Below are the code and all the weights of a small trained network. Each question names an input and a class and asks about switching units off, where a switched-off unit gives its printed mean instead of its output.

import numpy as np


def w(rows, s, z=0):
    codes = np.array(rows[::2]) - 128.0
    scale = np.full(codes.shape[1], s)
    scale[-1] = z or s
    return codes * scale


def f(y):
    return y / 2 * (1 + np.tanh(0.7978845608 * (y + 0.044715 * y**3)))


def log_softmax(a):
    a = a - a.max(-1, keepdims=True)
    return a - np.log(np.exp(a).sum(-1, keepdims=True))


def net(x, mask):
    res = np.array(x, float).reshape(1, 8) / 4 @ E
    y = f(res @ A[0][:, :-1].T + A[0][:, -1])
    res = res + np.where(mask, y, B[0][:, -1]) @ B[0][:, :-1]
    return log_softmax(res[-1] @ U[:, :-1].T + U[:, -1])


A, B = {}, {}
E = w([
[122,124,137,113],'x0',
[128,127,129,128],'x1',
[136,144,50,4],'x2',
[125,126,131,124],'x3',
[21,211,110,156],'x4',
[64,48,60,167],'x5',
[132,130,122,137],'x6',
[142,137,105,157],'x7',
],0.011)
A[0] = w([
[121,73,107,135,187],'n1',
[191,151,174,127,165],'n2',
[80,54,86,157,39],'n3',
[185,201,171,121,110],'n4',
[147,127,170,180,169],'n5',
[65,15,97,149,45],'n6',
[239,59,162,109,1],'n7',
[249,67,100,133,72],'n8',
[118,145,98,58,116],'n9',
[106,41,99,133,185],'n10',
[74,105,98,145,90],'n11',
[143,102,38,43,107],'n12',
[181,191,190,117,81],'n13',
[154,124,80,117,12],'n14',
[115,81,205,190,79],'n15',
[45,243,107,149,202],'n16',
[97,96,200,186,99],'n17',
],0.014,0.00083)
B[0] = w([
[133,166,192,180,169],'n1',
[123,139,129,157,180],'n2',
[125,231,148,115,202],'n3',
[163,205,132,152,186],'n4',
[164,103,91,76,191],'n5',
[172,190,137,150,224],'n6',
[75,91,174,154,239],'n7',
[57,56,180,132,230],'n8',
[152,122,81,70,177],'n9',
[123,202,184,147,196],'n10',
[115,167,167,150,174],'n11',
[204,98,90,120,214],'n12',
[206,224,146,192,190],'n13',
[157,108,110,91,147],'n14',
[189,74,28,88,228],'n15',
[66,2,207,130,248],'n16',
[173,95,59,85,221],'n17',
],0.009,0.014)
U = w([
[101,61,229,146,253],'0',
[165,244,171,157,57],'1',
[186,92,15,102,68],'2',
],0.011,0.0022)

Each question gives the input, the list of numbers given to net, and the class t.
The units are the neurons (one row each of A and B). Each row of codes is followed by its name. A weight is (code - 128) times the scale printed after its matrix; where a second scale follows, it is the last column's (A, B and U).
mask holds one flag per neuron, in row order. A switched-off neuron (its flag False) gives its mean, the last column of its row in B, instead of its output. The means were averaged over made-up inputs and are rounded, as every weight is.
A unit's drop is (log p(t) with every unit on - log p(t) with that unit switched off) / (log p(t) with every unit on - log p(t) with every unit switched off).
unit that matters most: the unit with the biggest drop
k most important neurons: the k neurons with the biggest drops, biggest first
drop when u is switched off: that unit's drop, to one decimal
input [0,7,-5,-2,-3,-6,1,-5], class 1: unit that matters most : n13
input [7,-7,-6,-3,3,4,5,4], class 2: 2 most important neurons : [n15; n17]
input [-1,0,7,8,6,-6,-2,-1], class 2: 2 most important neurons : [n9; n8]
input [1,2,-7,8,-3,6,-2,5], class 2: 4 most important neurons : [n15; n17; n5; n13]
input [-3,1,6,1,-8,0,0,7], class 0: 2 most important neurons : [n8; n7]
input [7,-8,5,-1,5,2,-3,8], class 0: 4 most important neurons : [n16; n15; n17; n5]
input [-4,-7,7,0,6,7,-2,-3], class 1: 2 most important neurons : [n3; n15]
input [1,7,-1,0,-2,-4,1,-4], class 1: 2 most important neurons : [n16; n13]
input [1,-8,2,5,-1,-2,1,-6], class 1: 2 most important neurons : [n15; n16]
input [-8,2,-3,-3,5,7,0,1], class 1: 2 most important neurons : [n3; n6]
input [8,7,-6,-4,-1,-6,-4,0], class 1: 3 most important neurons : [n13; n4; n12]
input [3,1,3,2,5,2,3,2], class 0: 2 most important neurons : [n16; n15]
input [8,-8,-8,2,-6,3,8,-7], class 2: 3 most important neurons : [n15; n17; n16]
input [-3,4,3,-3,8,-7,-1,6], class 0: unit that matters most : n16
input [-3,-8,-6,-5,-2,7,-6,-4], class 1: drop when n3 is switched off : 0.2
input [-2,0,-7,7,-3,4,-7,-1], class 2: drop when n15 is switched off : 0.3
input [-6,4,4,-6,-5,8,-7,-3], class 1: drop when n1 is switched off : 0.0
input [8,7,-8,-5,4,7,-8,1], class 2: drop when n3 is switched off : -0.1
